arr =
[[129 139 130 135 132 134 127 124 121 120]
 [126 123 128 131 126 122 121 134 128 132]
 [128 151 149 152 155 137 102 153 113 110]
 [126 129 135 138 134 124 113 142 124 127]]
Indices start at 1.
(1, 1) -> 129
(4, 9) -> 124
(4, 5) -> 134
(4, 6) -> 124
(1, 9) -> 121
(2, 9) -> 128
(4, 2) -> 129
(1, 8) -> 124
(1, 10) -> 120
(1, 6) -> 134
(3, 10) -> 110
(2, 1) -> 126
(3, 6) -> 137
(3, 4) -> 152

data =
array([[123, 119, 141, 136, 117, 135, 131, 122, 121, 123, 138, 152, 113,
        132, 120, 128],
       [129, 127, 102, 135, 121, 126, 124, 127, 120, 127, 129, 131, 120,
        121, 134, 131],
       [129, 126, 139, 134, 140, 137, 121, 124, 138, 125, 132, 146, 140,
        128, 132, 124],
       [122, 132, 122, 125, 133, 122, 133, 119, 131, 121, 129, 144, 131,
        122, 123, 143]])
Indices start at 1.
(1, 1)	123
(3, 15)	132
(2, 15)	134
(4, 8)	119
(1, 4)	136
(4, 5)	133
(4, 1)	122
(2, 9)	120
(3, 2)	126
(2, 6)	126
(3, 6)	137
(2, 3)	102
(2, 10)	127
(1, 5)	117
(1, 6)	135
(4, 4)	125
(4, 11)	129
(2, 12)	131
(2, 13)	120
(1, 9)	121
(2, 14)	121
(1, 10)	123
(3, 14)	128
(4, 9)	131
(4, 3)	122
(4, 6)	122
(3, 7)	121

a =
[[112 148 147 152 101 143 104 107 143]
 [147 106 107 103 156 113 153 152 107]
 [111 151 150 147 103 143 105 106 148]
 [112 147 144 144 106 142 109 109 142]]
Indices start at 1.
(1, 1): 112
(3, 8): 106
(1, 8): 107
(3, 7): 105
(4, 1): 112
(1, 6): 143
(4, 4): 144
(3, 6): 143
(3, 3): 150
(4, 5): 106
(3, 9): 148
(4, 8): 109

A =
[[121 137 149 135 127 104 126 131]
 [127 121 122 119 136 131 132 129]]
Rows and columns are counted from 1.
row 1 col 1: 121
row 1 col 7: 126
row 2 col 8: 129
row 2 col 2: 121
row 2 col 4: 119
row 1 col 4: 135
row 1 col 8: 131

m =
[[112 116 143 143 113 111 114 114 116 147 113 145 143 112]
 [142 139 114 115 144 142 140 143 140 114 143 112 114 143]
 [142 139 116 113 140 140 142 139 136 115 143 114 114 142]
 [134 132 122 121 134 134 133 136 135 121 133 124 120 135]
 [118 116 141 139 116 117 117 117 118 142 120 141 140 115]
 [143 143 114 113 143 143 145 145 142 114 144 113 114 142]
 [122 114 138 137 119 118 117 119 114 139 116 138 138 114]
 [118 119 140 139 117 117 118 118 118 140 119 140 140 118]
 [148 148 107 110 147 149 147 144 144 109 150 110 110 145]
 [139 140 114 114 143 141 141 141 142 113 143 112 113 140]]
Rows and columns are counted from 1.
(1, 1) = 112
(3, 14) = 142
(2, 2) = 139
(7, 12) = 138
(10, 2) = 140
(9, 1) = 148
(4, 10) = 121
(5, 14) = 115
(6, 12) = 113
(4, 6) = 134
(7, 5) = 119
(1, 4) = 143
(7, 6) = 118
(9, 7) = 147
(4, 4) = 121
(10, 11) = 143
(1, 12) = 145
(9, 14) = 145
(10, 13) = 113
(8, 3) = 140
(9, 3) = 107
(7, 11) = 116
(4, 14) = 135
(8, 14) = 118
(2, 13) = 114
(9, 5) = 147
(6, 8) = 145
(5, 4) = 139
(8, 8) = 118
(3, 3) = 116
(10, 5) = 143
(7, 2) = 114
(7, 4) = 137
(5, 13) = 140

B =
[[131 129 129 125 129 126 125 129 127 129 126 127 131 128]
 [135 128 127 135 121 126 135 130 126 127 125 129 128 129]
 [130 129 129 109 124 128 130 124 132 126 131 129 125 124]
 [134 125 125 115 124 127 129 129 137 130 128 127 128 128]
 [131 123 130 122 126 127 133 129 116 122 130 124 121 124]
 [128 127 125 137 127 135 120 125 131 104 130 127 128 133]
 [133 131 129 140 128 130 125 128 123 125 127 130 129 127]
 [131 135 129 134 131 125 130 130 127 125 126 128 130 125]
 [123 125 129 128 121 126 125 129 129 133 135 130 126 126]]
Indices start at 1.
(1, 1)	131
(9, 10)	133
(5, 1)	131
(8, 10)	125
(8, 3)	129
(6, 8)	125
(3, 1)	130
(9, 6)	126
(6, 14)	133
(1, 9)	127
(5, 14)	124
(6, 9)	131
(3, 7)	130
(6, 11)	130
(9, 3)	129
(7, 3)	129
(5, 4)	122
(2, 5)	121
(4, 7)	129
(3, 12)	129
(4, 12)	127
(3, 11)	131
(6, 10)	104
(7, 2)	131
(1, 6)	126
(9, 11)	135
(6, 5)	127
(9, 9)	129
(9, 4)	128
(7, 9)	123
(8, 7)	130
(1, 11)	126
(7, 4)	140
(9, 1)	123

M =
[[123 126 125 134 131 129 127 120 130 139 126 133 119 128 128]
 [137 130 131 131 121 137 128 141 125 114 135 127 132 126 125]
 [130 125 131 115 125 142 125 130 132 133 125 114 140 139 119]
 [129 128 126 145 127 134 127 129 126 129 132 137 115 123 128]
 [120 123 127 117 132 131 126 116 134 147 119 120 131 138 124]
 [120 123 126 123 133 134 125 114 134 152 119 123 126 138 122]
 [124 126 127 126 131 130 127 121 131 140 123 126 127 132 126]
 [123 126 125 133 131 130 127 120 130 141 125 131 121 130 127]
 [128 123 130 117 126 145 124 125 133 142 122 114 135 141 117]
 [139 128 132 132 119 148 126 141 127 120 135 123 132 131 119]
 [133 130 128 142 124 133 128 136 125 120 135 136 121 122 128]
 [120 125 122 146 134 132 126 116 130 149 126 139 108 126 128]
 [135 126 132 120 122 146 125 135 130 127 129 116 139 137 118]
 [130 124 131 117 124 146 124 129 132 136 125 114 138 140 117]
 [132 129 127 145 126 136 128 133 126 126 134 137 117 123 127]]
Rows and columns are counted from 1.
row 1 col 1	123
row 6 col 2	123
row 1 col 5	131
row 9 col 12	114
row 15 col 1	132
row 7 col 15	126
row 4 col 2	128
row 10 col 6	148
row 7 col 13	127
row 14 col 7	124
row 15 col 3	127
row 12 col 2	125
row 11 col 5	124
row 12 col 1	120
row 13 col 8	135
row 11 col 1	133
row 10 col 15	119
row 3 col 1	130
row 12 col 4	146
row 9 col 4	117
row 14 col 1	130
row 5 col 3	127
row 13 col 5	122
row 14 col 12	114
row 7 col 14	132
row 4 col 7	127
row 15 col 6	136
row 4 col 13	115
row 12 col 12	139
row 9 col 14	141
row 6 col 5	133
row 3 col 15	119
row 11 col 7	128
row 14 col 11	125
row 2 col 12	127
row 2 col 4	131

X =
[[121, 125, 125, 114, 138, 155, 128],
 [119, 126, 122, 123, 136, 133, 126],
 [113, 128, 116, 127, 140, 118, 116]]
Indices start at 1.
(1, 1): 121
(1, 3): 125
(2, 6): 133
(3, 7): 116
(3, 1): 113
(2, 7): 126
(3, 5): 140
(3, 6): 118

grid =
array([[138, 137, 119, 120, 138, 138, 138],
       [118, 119, 140, 140, 118, 118, 118],
       [134, 134, 123, 123, 135, 135, 135],
       [136, 136, 121, 121, 136, 136, 136],
       [132, 132, 125, 125, 133, 133, 133],
       [131, 131, 126, 127, 131, 131, 131],
       [143, 143, 113, 114, 144, 144, 144],
       [121, 121, 137, 137, 121, 121, 121],
       [131, 131, 126, 126, 131, 131, 131],
       [130, 130, 127, 127, 130, 130, 130],
       [121, 122, 136, 136, 121, 121, 122],
       [128, 129, 129, 129, 128, 128, 129],
       [136, 136, 121, 121, 136, 136, 136],
       [132, 132, 125, 126, 132, 132, 132],
       [124, 124, 133, 133, 124, 124, 124],
       [109, 110, 149, 149, 108, 108, 109]])
Indices start at 1.
(1, 1): 138
(10, 1): 130
(16, 4): 149
(12, 5): 128
(2, 5): 118
(2, 4): 140
(12, 2): 129
(2, 1): 118
(8, 6): 121
(8, 7): 121
(11, 3): 136
(6, 1): 131
(6, 4): 127
(10, 2): 130
(6, 2): 131
(13, 2): 136
(3, 2): 134
(8, 5): 121
(2, 7): 118
(3, 4): 123
(3, 3): 123
(9, 2): 131
(15, 2): 124
(16, 1): 109
(7, 7): 144
(11, 1): 121
(11, 2): 122
(12, 3): 129
(1, 2): 137
(13, 5): 136
(9, 4): 126
(8, 2): 121
(4, 3): 121
(5, 4): 125
(13, 1): 136
